Below is a small trained network, with its code and all its weights. Each question gives an input and a target symbol and asks what happens when units are switched off, that is, made to give their printed mean instead of their output.

import numpy as np


def w(rows, s, z=0):
    codes = np.array(rows[::2]) - 128.0
    scale = np.full(codes.shape[1], s)
    scale[-1] = z or s
    return codes * scale


def norm(h):
    return h / np.sqrt((h * h).mean(-1, keepdims=True) + 1e-5)


def f(y):
    return np.maximum(y, 0)


def softmax(a):
    e = np.exp(a - a.max(-1, keepdims=True))
    return e / e.sum(-1, keepdims=True)


def log_softmax(a):
    a = a - a.max(-1, keepdims=True)
    return a - np.log(np.exp(a).sum(-1, keepdims=True))


def net(x, mask):
    ids = ['ΓΘΛΞΦΩαβεημ'.index(c) for c in x.split()]
    T = len(ids)
    res = E[ids] + P[:T]
    u = 0
    for l in range(2):
        q, k, v = (norm(res) @ M[l].T for M in (Q, K, V))
        z = softmax(np.where(np.tri(T) > 0, q @ k.T / 3**0.5, -1e9)) @ v
        res = res + np.where(mask[u], z, O[l][:, -1]) @ O[l][:, :-1]
        u += 1
        y = f(norm(res) @ A[l][:, :-1].T + A[l][:, -1])
        res = res + np.where(mask[u : u + 4], y, B[l][:, -1]) @ B[l][:, :-1]
        u += 4
    return log_softmax(norm(res)[-1] @ U[:, :-1].T + U[:, -1])


Q, K, V, O, A, B = {}, {}, {}, {}, {}, {}
E = w([
[149,88,153,136,176],'Γ',
[110,152,119,158,165],'Θ',
[161,128,69,96,169],'Λ',
[157,77,245,93,116],'Ξ',
[198,149,182,168,114],'Φ',
[163,118,53,167,7],'Ω',
[116,119,196,178,165],'α',
[119,185,75,238,153],'β',
[131,165,123,168,100],'ε',
[55,39,142,204,70],'η',
[45,110,103,116,148],'μ',
],0.019)
P = w([
[237,1,98,175,129],'0',
[194,83,89,176,168],'1',
[164,108,58,175,167],'2',
[166,121,90,154,176],'3',
[167,130,110,134,177],'4',
[164,141,124,126,180],'5',
[163,137,126,114,176],'6',
[144,152,114,116,151],'7',
[163,145,135,109,186],'8',
[170,148,141,112,217],'9',
],0.0085)
Q[0] = w([
[60,116,151,2,136],'0.h1',
[200,88,171,182,181],'0.h1',
[144,205,86,110,175],'0.h1',
],0.0089)
K[0] = w([
[218,144,135,160,82],'0.h1',
[2,241,126,112,2],'0.h1',
[208,144,125,94,57],'0.h1',
],0.0071)
V[0] = w([
[2,85,211,247,101],'0.h1',
[33,150,131,58,235],'0.h1',
[209,181,131,172,148],'0.h1',
],0.0061)
O[0] = w([
[19,164,224,213,151,250],'0.h1',
[142,99,92,126,184,1],'0.h1',
[156,248,144,184,151,172],'0.h1',
],0.013,0.0023)
A[0] = w([
[156,177,129,244,99,139],'0.n1',
[121,113,193,156,162,139],'0.n2',
[151,152,31,226,228,253],'0.n3',
[2,193,115,23,142,218],'0.n4',
],0.0073,0.0058)
B[0] = w([
[102,74,203,138,76,199],'0.n1',
[95,150,208,202,155,190],'0.n2',
[235,136,179,114,135,254],'0.n3',
[178,2,119,204,199,172],'0.n4',
],0.0082,0.0093)
Q[1] = w([
[83,152,158,70,167],'1.h1',
[55,135,10,132,81],'1.h1',
[187,69,180,134,157],'1.h1',
],0.013)
K[1] = w([
[51,124,202,227,124],'1.h1',
[118,146,77,171,20],'1.h1',
[214,136,65,49,254],'1.h1',
],0.0097)
V[1] = w([
[68,89,137,197,183],'1.h1',
[140,64,150,254,93],'1.h1',
[72,70,229,160,166],'1.h1',
],0.0095)
O[1] = w([
[142,165,8,111,171,165],'1.h1',
[92,128,45,27,120,255],'1.h1',
[101,153,147,123,135,228],'1.h1',
],0.012,0.0082)
A[1] = w([
[71,197,132,158,185,104],'1.n1',
[47,151,62,77,44,2],'1.n2',
[116,129,54,70,41,172],'1.n3',
[16,3,225,69,163,213],'1.n4',
],0.006,0.0041)
B[1] = w([
[61,146,160,157,84,170],'1.n1',
[61,65,178,211,139,140],'1.n2',
[90,244,59,81,254,164],'1.n3',
[208,108,82,182,169,254],'1.n4',
],0.0098,0.0063)
U = w([
[149,102,17,129,210,192],'Γ',
[145,253,109,186,105,130],'Θ',
[156,140,115,17,58,255],'Λ',
[12,114,131,192,110,193],'Ξ',
[145,136,146,97,93,9],'Φ',
[167,69,124,130,56,182],'Ω',
[122,155,175,74,82,69],'α',
[95,244,156,78,64,108],'β',
[143,114,151,140,83,41],'ε',
[53,179,150,168,128,85],'η',
[192,41,142,139,189,82],'μ',
],0.011,0.0057)

Each question gives the input, a string of symbols that net reads in full, and the target symbol t.
The units are the heads (3 rows each of Q, K, V and O) and the neurons (one row each of A and B). Each row of codes is followed by its name. A weight is (code - 128) times the scale printed after its matrix; where a second scale follows, it is the last column's (O, A, B and U).
mask holds one flag per unit, layer by layer, with each layer's heads first. A switched-off unit (its flag False) gives its mean, the last column of its rows in O or B, instead of its output. The means were averaged over made-up inputs and are rounded, as every weight is.
A unit's drop is (log p(t) with every unit on - log p(t) with that unit switched off) / (log p(t) with every unit on - log p(t) with every unit switched off).
The circuit of an input: a set's keep is (log p(t) with only the set's units on - log p(t) with every unit switched off) / (log p(t) with every unit on - log p(t) with every unit switched off). Starting from all 10 units, units are removed one at a time, each time the one whose removal leaves the highest keep (on an exact tie, the one counted first), for as long as the keep stays at least 0.8.
units of the circuit, in order: the units of the circuit, biggest drop first
k most important neurons: the k neurons with the biggest drops, biggest first
k most important neurons of layer l: the k neurons of layer l with the biggest drops, biggest first
input Ξ Θ μ μ Ξ Ξ, target Γ: most important neuron of layer 0	(0.n3)
input η β β Φ Ξ Ξ Ξ η η Ω, target Ξ: units of the circuit, in order	(0.h1; 0.n3)
input Ω η β, target Ξ: 4 most important neurons	(0.n1; 1.n1; 1.n4; 1.n3)
input Ω μ Λ β Ξ Ξ Ξ μ, target μ: units of the circuit, in order	(0.n4; 1.h1)
input Λ μ Θ, target μ: units of the circuit, in order	(1.h1; 0.h1)
input μ Ω Ξ Ω Ξ μ μ Ξ, target Γ: units of the circuit, in order	(1.h1; 0.n3; 1.n4)
input Ω Ω Ω, target Λ: units of the circuit, in order	(1.h1; 1.n3; 0.h1)
input Ξ Ω Θ Ω, target Λ: units of the circuit, in order	(1.h1; 1.n4)
input α η ε Λ η Θ Γ Ξ μ Θ, target μ: units of the circuit, in order	(0.n4; 0.n3)
input β μ Γ β Θ ε, target β: units of the circuit, in order	(1.n4; 1.h1; 0.n3)
input η α Θ Ξ η Γ ε, target Ξ: units of the circuit, in order	(0.h1; 0.n1)
input β β Ξ η Φ μ μ α, target Γ: units of the circuit, in order	(0.h1; 1.h1)
input Θ Ξ Ω Ξ β μ η, target Γ: 3 most important neurons	(1.n4; 0.n4; 0.n1)
input β η Ξ μ μ Ξ Ω, target Γ: 2 most important neurons of layer 1	(1.n3; 1.n2)
input Ξ α Γ Ξ η Θ, target Ξ: units of the circuit, in order	(0.h1)
input Λ μ μ Θ β Ω μ η Φ η, target μ: 2 most important neurons of layer 1	(1.n4; 1.n1)
input Ξ Λ Ω ε μ β, target μ: units of the circuit, in order	(0.h1; 1.h1)
input Ω μ β Ξ Ξ ε Φ, target β: 2 most important neurons	(1.n4; 0.n4)
input Ω Ξ Θ ε, target β: 2 most important neurons	(1.n4; 0.n1)
input Ω α η Ξ Ξ Φ Φ α μ Φ, target Γ: most important neuron of layer 0	(0.n4)
input μ α η Ξ, target Ξ: 2 most important neurons of layer 0	(0.n3; 0.n2)
input μ Θ Θ η ε, target Ξ: 2 most important neurons of layer 1	(1.n1; 1.n3)
input Ω α η Ξ Ω, target Ξ: 2 most important neurons of layer 0	(0.n3; 0.n1)
input Θ Ω Ξ, target Λ: 3 most important neurons	(0.n3; 0.n4; 0.n1)
